-0.93, -4.18, -2.67, -1.85, -2.33
-0.38, -1.42, -4.73, -1.41, -0.77
1.50, 0.29, 6.61, 1.05, -0.23
-1.52, -0.24, -6.71, -1.11, 0.18
0.40, 1.41, 4.65, 1.47, 0.79
0.85, 4.09, 2.84, 2.13, 2.27
->
-1.52, -0.24, -6.71, -1.11, 0.18
-0.38, -1.42, -4.73, -1.41, -0.77
-0.93, -4.18, -2.67, -1.85, -2.33
0.85, 4.09, 2.84, 2.13, 2.27
0.40, 1.41, 4.65, 1.47, 0.79
1.50, 0.29, 6.61, 1.05, -0.23

-1.64, 2.70, 1.93, 1.78, 7.20, -0.65, 0.93, 0.77, 2.19, 1.34, -2.83
0.89, -0.40, -1.03, 0.64, 3.28, -3.78, 0.31, -2.51, -4.96, -0.99, -7.23
-1.25, -1.80, -0.64, 1.64, 3.19, 2.46, -1.10, -1.67, 2.23, -1.91, 3.19
-4.87, 2.78, 3.35, 0.40, 3.53, -0.86, 5.24, 0.50, -8.34, -5.13, -2.35
0.82, -2.92, -4.35, -2.01, 3.98, 1.84, -1.78, 2.27, 1.74, 2.06, -0.76
6.77, -0.67, -0.61, -6.28, -4.06, -1.84, -5.13, -0.33, 0.17, 0.96, -0.36
->
0.82, -2.92, -4.35, -2.01, 3.98, 1.84, -1.78, 2.27, 1.74, 2.06, -0.76
0.89, -0.40, -1.03, 0.64, 3.28, -3.78, 0.31, -2.51, -4.96, -0.99, -7.23
-1.25, -1.80, -0.64, 1.64, 3.19, 2.46, -1.10, -1.67, 2.23, -1.91, 3.19
6.77, -0.67, -0.61, -6.28, -4.06, -1.84, -5.13, -0.33, 0.17, 0.96, -0.36
-1.64, 2.70, 1.93, 1.78, 7.20, -0.65, 0.93, 0.77, 2.19, 1.34, -2.83
-4.87, 2.78, 3.35, 0.40, 3.53, -0.86, 5.24, 0.50, -8.34, -5.13, -2.35

-1.21, -3.06, 0.21, -2.22, 1.40, 3.43, -3.66, -2.24, 1.28, 5.81, -6.96
3.24, -5.60, -1.68, -8.15, 0.73, 4.84, -0.42, -0.81, 5.44, -4.22, -3.34
3.10, 2.43, 0.81, 1.87, 1.78, -3.83, -7.30, -4.18, 0.68, -5.42, 5.92
2.23, -3.16, 1.65, 3.05, 5.04, -2.74, -3.80, -5.12, -7.56, 6.69, -0.86
->
3.24, -5.60, -1.68, -8.15, 0.73, 4.84, -0.42, -0.81, 5.44, -4.22, -3.34
-1.21, -3.06, 0.21, -2.22, 1.40, 3.43, -3.66, -2.24, 1.28, 5.81, -6.96
3.10, 2.43, 0.81, 1.87, 1.78, -3.83, -7.30, -4.18, 0.68, -5.42, 5.92
2.23, -3.16, 1.65, 3.05, 5.04, -2.74, -3.80, -5.12, -7.56, 6.69, -0.86

1.93, -0.99, 2.60, -4.02, -1.98, 2.50, 3.89
1.15, 0.46, -1.74, 0.84, 0.35, -0.78, -1.72
1.32, 0.26, -3.52, -0.90, 2.03, -0.80, 1.14
0.62, 6.50, 1.68, 2.00, -1.49, 5.62, -1.58
-1.28, -0.92, -0.90, -1.04, -0.24, 0.41, 0.35
->
1.32, 0.26, -3.52, -0.90, 2.03, -0.80, 1.14
1.15, 0.46, -1.74, 0.84, 0.35, -0.78, -1.72
-1.28, -0.92, -0.90, -1.04, -0.24, 0.41, 0.35
0.62, 6.50, 1.68, 2.00, -1.49, 5.62, -1.58
1.93, -0.99, 2.60, -4.02, -1.98, 2.50, 3.89

2.13, -0.59, -0.43, -7.65, 2.58, 2.26, 2.20, -1.40, 5.69, -7.94, -1.95
-5.47, 0.05, -2.75, -7.78, -7.39, 2.27, 5.54, 1.18, -2.32, 1.12, -0.93
->
-5.47, 0.05, -2.75, -7.78, -7.39, 2.27, 5.54, 1.18, -2.32, 1.12, -0.93
2.13, -0.59, -0.43, -7.65, 2.58, 2.26, 2.20, -1.40, 5.69, -7.94, -1.95

6.91, 0.08, 4.97, -1.85, 0.44, -2.12
0.46, -0.45, -1.27, 0.69, -0.76, -0.04
-6.41, -3.06, 1.00, -3.47, -0.44, 0.53
1.66, -1.42, -5.28, 2.35, -2.45, 0.15
->
1.66, -1.42, -5.28, 2.35, -2.45, 0.15
0.46, -0.45, -1.27, 0.69, -0.76, -0.04
-6.41, -3.06, 1.00, -3.47, -0.44, 0.53
6.91, 0.08, 4.97, -1.85, 0.44, -2.12

-7.29, 3.19, 3.67, 1.94, -0.97, -4.22, 1.03, 6.13, 3.10, -0.85
-8.33, 1.97, 5.50, 2.54, -3.12, -5.07, 2.12, 4.62, 8.34, 0.63
-1.64, 0.97, -5.11, 2.02, -2.87, -0.86, 0.58, 4.50, 2.18, -1.89
0.42, 0.40, -1.20, 8.33, 0.62, -5.06, 0.11, -0.76, -7.75, 2.40
->
-1.64, 0.97, -5.11, 2.02, -2.87, -0.86, 0.58, 4.50, 2.18, -1.89
0.42, 0.40, -1.20, 8.33, 0.62, -5.06, 0.11, -0.76, -7.75, 2.40
-7.29, 3.19, 3.67, 1.94, -0.97, -4.22, 1.03, 6.13, 3.10, -0.85
-8.33, 1.97, 5.50, 2.54, -3.12, -5.07, 2.12, 4.62, 8.34, 0.63
